Below is a small trained network, with its code and all its weights. Each question gives an input and a class and asks what happens when units are switched off, that is, made to give their printed mean instead of their output.

import numpy as np


def w(rows, s, z=0):
    codes = np.array(rows[::2]) - 128.0
    scale = np.full(codes.shape[1], s)
    scale[-1] = z or s
    return codes * scale


def f(y):
    return np.maximum(y, 0)


def log_softmax(a):
    a = a - a.max(-1, keepdims=True)
    return a - np.log(np.exp(a).sum(-1, keepdims=True))


def net(x, mask):
    res = np.array(x, float).reshape(1, 6) / 4 @ E
    y = f(res @ A[0][:, :-1].T + A[0][:, -1])
    res = res + np.where(mask, y, B[0][:, -1]) @ B[0][:, :-1]
    return log_softmax(res[-1] @ U[:, :-1].T + U[:, -1])


A, B = {}, {}
E = w([
[255,137,129,72,168,212,227,222,95],'x0',
[218,64,16,92,133,2,112,150,143],'x1',
[106,111,135,119,99,129,127,155,145],'x2',
[140,104,127,108,111,137,112,108,110],'x3',
[117,141,233,44,191,54,82,165,37],'x4',
[137,138,131,141,111,123,120,136,127],'x5',
],0.01)
A[0] = w([
[112,101,22,194,112,152,124,96,177,92],'n0',
[89,113,172,95,179,21,94,165,68,133],'n1',
[85,135,131,154,109,79,116,60,134,80],'n2',
[148,90,56,121,141,9,114,133,143,2],'n3',
[188,123,105,101,129,125,160,174,126,89],'n4',
[117,79,87,153,140,144,143,108,153,155],'n5',
[96,141,170,133,132,130,124,116,107,120],'n6',
[47,105,109,158,129,39,73,76,147,29],'n7',
[78,152,161,155,121,164,112,95,111,78],'n8',
],0.014,0.0029)
B[0] = w([
[179,197,131,82,83,112,141,63,151,229],'n0',
[191,218,107,109,56,115,154,62,180,249],'n1',
[169,85,91,152,160,124,130,176,117,202],'n2',
[2,77,157,207,142,207,80,91,135,232],'n3',
[124,99,124,124,167,106,129,180,92,202],'n4',
[137,183,162,119,121,50,121,130,128,176],'n5',
[96,117,113,157,102,125,134,94,168,177],'n6',
[174,116,150,69,173,128,175,226,71,247],'n7',
[66,68,114,154,145,133,76,117,124,197],'n8',
],0.012,0.018)
U = w([
[205,177,121,97,60,80,143,57,190,13],'0',
[188,81,125,95,202,126,161,255,65,252],'1',
[13,80,148,185,138,167,91,92,147,127],'2',
],0.0094,0.0022)

Each question gives the input, the list of numbers given to net, and the class t.
The units are the neurons (one row each of A and B). Each row of codes is followed by its name. A weight is (code - 128) times the scale printed after its matrix; where a second scale follows, it is the last column's (A, B and U).
mask holds one flag per neuron, in row order. A switched-off neuron (its flag False) gives its mean, the last column of its row in B, instead of its output. The means were averaged over made-up inputs and are rounded, as every weight is.
A unit's drop is (log p(t) with every unit on - log p(t) with that unit switched off) / (log p(t) with every unit on - log p(t) with every unit switched off).
The circuit of an input: a set's keep is (log p(t) with only the set's units on - log p(t) with every unit switched off) / (log p(t) with every unit on - log p(t) with every unit switched off). Starting from all 9 units, units are removed one at a time, each time the one whose removal leaves the highest keep (on an exact tie, the one counted first), for as long as the keep stays at least 0.8.
circuit, biggest first: the units of the circuit, biggest drop first
k most important neurons: the k neurons with the biggest drops, biggest first
drop when u is switched off: that unit's drop, to one decimal
input [-8,-3,-2,8,6,-5], class 1: 3 most important neurons => n7, n2, n0
input [2,-1,-1,-7,2,2], class 0: circuit, biggest first => n7
input [2,6,-4,4,-4,1], class 2: 2 most important neurons => n3, n1
input [3,7,-3,8,7,7], class 0: 2 most important neurons => n1, n8
input [7,8,-1,-5,-2,0], class 2: 2 most important neurons => n3, n7
input [-5,-5,-1,-7,4,2], class 1: 3 most important neurons => n7, n3, n0
input [3,-7,6,-3,5,-1], class 2: 3 most important neurons => n0, n8, n7
input [7,-8,4,-7,-1,8], class 2: 4 most important neurons => n7, n2, n8, n1
input [7,8,-6,-8,-6,3], class 2: 2 most important neurons => n3, n7
input [1,-5,-1,-6,5,8], class 0: 3 most important neurons => n3, n1, n4
input [3,-7,2,7,7,-5], class 0: 2 most important neurons => n3, n1
input [-5,-4,-5,5,-6,4], class 0: 2 most important neurons => n0, n3
input [-8,-3,2,5,7,-8], class 1: 4 most important neurons => n7, n2, n0, n8
input [-3,5,5,-6,-1,8], class 2: circuit, biggest first => n3
input [5,8,2,0,-3,-7], class 2: 2 most important neurons => n3, n7
input [-6,-6,-8,-4,0,3], class 1: 2 most important neurons => n7, n3
input [-8,6,-7,7,1,-4], class 1: drop when n7 is switched off => 3.5
input [-8,0,3,-5,8,4], class 0: drop when n6 is switched off => 0.4
input [-7,4,4,-4,2,8], class 1: drop when n7 is switched off => 2.8
input [-7,0,-4,-8,2,0], class 1: drop when n5 is switched off => 0.0
input [-4,-4,-2,-2,8,3], class 0: circuit, biggest first => n1
